Each row has a name. Each piece below is followed by the name of the row it came from, unless a question asks for something else. Each question is about the rows just above it.

Columns, left to right: U Z A Q P G
[73 27 50 -2 25  5] = N
[-52 -51 -35  21 -15  -5] = Y
[ -4 -84  -1  51   5 -10] = L
[-73  25 -53 -30 -29   2] = D
[ 38  86  26 -45   7  11] = S
[-45  16 -33 -20 -18   2] = W
[  6 -51   4  32   6  -6] = K
[ 34 -13  24  15  13   0] = B
[  4 -82   5  51   8 -12] = X
Which row holds [86 26]? : S
Which column holds [ 11   2  -6   0 -12] top down? : G
Which column holds [-30 -45 -20  32  15] top down? : Q
which: [-82   5  51   8 -12] : X
Which column holds this, read top down? [-45   6] : U

Columns, left to right: Tama Pivab vutif gali Gub Surum Duv zilo Deni
[-15  84  86  25 -61   8 -77  31 -38] : H
[ 46  14 -55  -9  82  80 -67  43 -34] : J
[-11  27 -65  11  11 -15 -52  12  47] : C
[ 31 -63  66  79 -77  18  58 -58  17] : V
[-77  34 -65  11  11 -15 -52  79  17] : E
[  5  74  29  84 -42 -12 -46  86  59] : F
[  5  74  29  84 -42 -12  24  71  17] : M
The row with [-77  31] is : H
Which row holds [ 31 -63  66  79 -77  18  58 -58]? : V

Columns, left to right: rimef Zirab Zibaf zesav zaf Bimev pon napak
[ 0 -1  0 -1 -1 -1 -1 -2] -> sav
[  5 -32   3 -16 -24 -22  -6 -21] -> vaz
[ -4  56   0 -40  37   3 -13 -89] -> Motur
[-15  60 -11  -7  48  -8 -11  14] -> feli
[ -5   5  36 -53 -19 -77   2 -92] -> Figef
[ 10 -20 -31 -66   3  -9 -46 -96] -> Zala
[ -5   5  36 -53  -6 -77   2 -92] -> zama
[  4 -63   0 -55 -43 -87 -26 -39] -> Pab
[ -3  30 -19   3  32  26 -11  10] -> lered
[ -1  -7 -66 -31  35   0 -60  28] -> Nagul
[  0   8  20   1  -7  -2  15 -26] -> nefaf
Which column holds [ -4 -15  -5  10  -5   4  -3  -1   0] top down? : rimef
Which row holds [ 56   0 -40  37   3 -13 -89]? : Motur

Columns, left to right: Giveg zesuz zupo duko gek
[-41  43 -18 -25   9]  bogi
[  1  43 -65 -18 -80]  Nibak
[-41  19  11   9 -59]  zopi
[-41  19  11 -22 -72]  Gabus
[ 11  43 -17 -24  62]  Vifib
[ 10  43 -18 -24  53]  vokef
[-41  19  11  20   9]  Fisok
[-14 -31 -71  -2   7]  Panol
Go on from [ 43 -65 -18] to the end of its row. : [-80]
which: [10 43] : vokef
Where do [ 43 -65 -18] appear? : Nibak
Go on from [ 43 -18 -24] to the end of its row. : [53]
which: [-41  19  11   9 -59] : zopi
The rest of the row after [ 11  43 -17 -24]: : [62]
The row with [-41  19  11   9] is : zopi

Columns, left to right: gatu vod Fid Kupe saru
[ -5  -5   1 -96 -44]  pagi
[ -5  -5   1 -96 -11]  fif
[-1 -2 -8  7  3]  fad
Which row holds [ -5  -5   1 -96 -11]? : fif
which: [ -5  -5   1 -96 -44] : pagi

Columns, left to right: doga logog rumop gen zamat fakat
[-44  24  21 -71  -2  46] = Kedak
[ 54   5 -56  53 -47 -29] = Vavug
[-32   7 -56  53 -46 -56] = Fen
[-32   7 -56 -71  -5 -52] = bozu
The rest of the row after [-56  53 -46]: : [-56]
Go on from [-44  24  21] to the end of its row. : [-71  -2  46]
which: [  5 -56  53] : Vavug

Columns, left to right: nobe Soga nodad Pozep kider
[-4  9  7 29 13] = zon
[ -2   1 -14 -35 -18] = nemad
[-4  6  7 29 13] = Dogar
[-4  3  3 15 11] = gim
[-4  5  1  2 -4] = Nutaf
[-3  8 22 56  6] = Vonuf
[ 16 -11  -7  -4  11] = niv
[ 54 -54 -28 -17  27] = daka
[-1  5 -4 -7 -8] = sof
[ 81 -35 -22 -10  11] = Vasu
[-4  9  7 28 13] = Gepip
[-3  4 -1 -1 -8] = kepep
The rest of the row after [-3  8 22 56]: : [6]
Which column holds [3 1] top down? : nodad
[-1 -1] is in which row? : kepep
which: [-4  9  7 29] : zon
which: [-4  9  7 29 13] : zon
which: [-14 -35] : nemad

Columns, left to right: poni Bizor vovi takuf
[-1 -2 81  3] = Pese
[-28   3  62 -14] = Beno
[-29   3  62 -15] = Vubu
[-21  22  53  53] = kas
The rest of the row after [-28   3]: : [ 62 -14]
which: [  3  62 -14] : Beno
The rest of the row after [-21  22  53]: : [53]

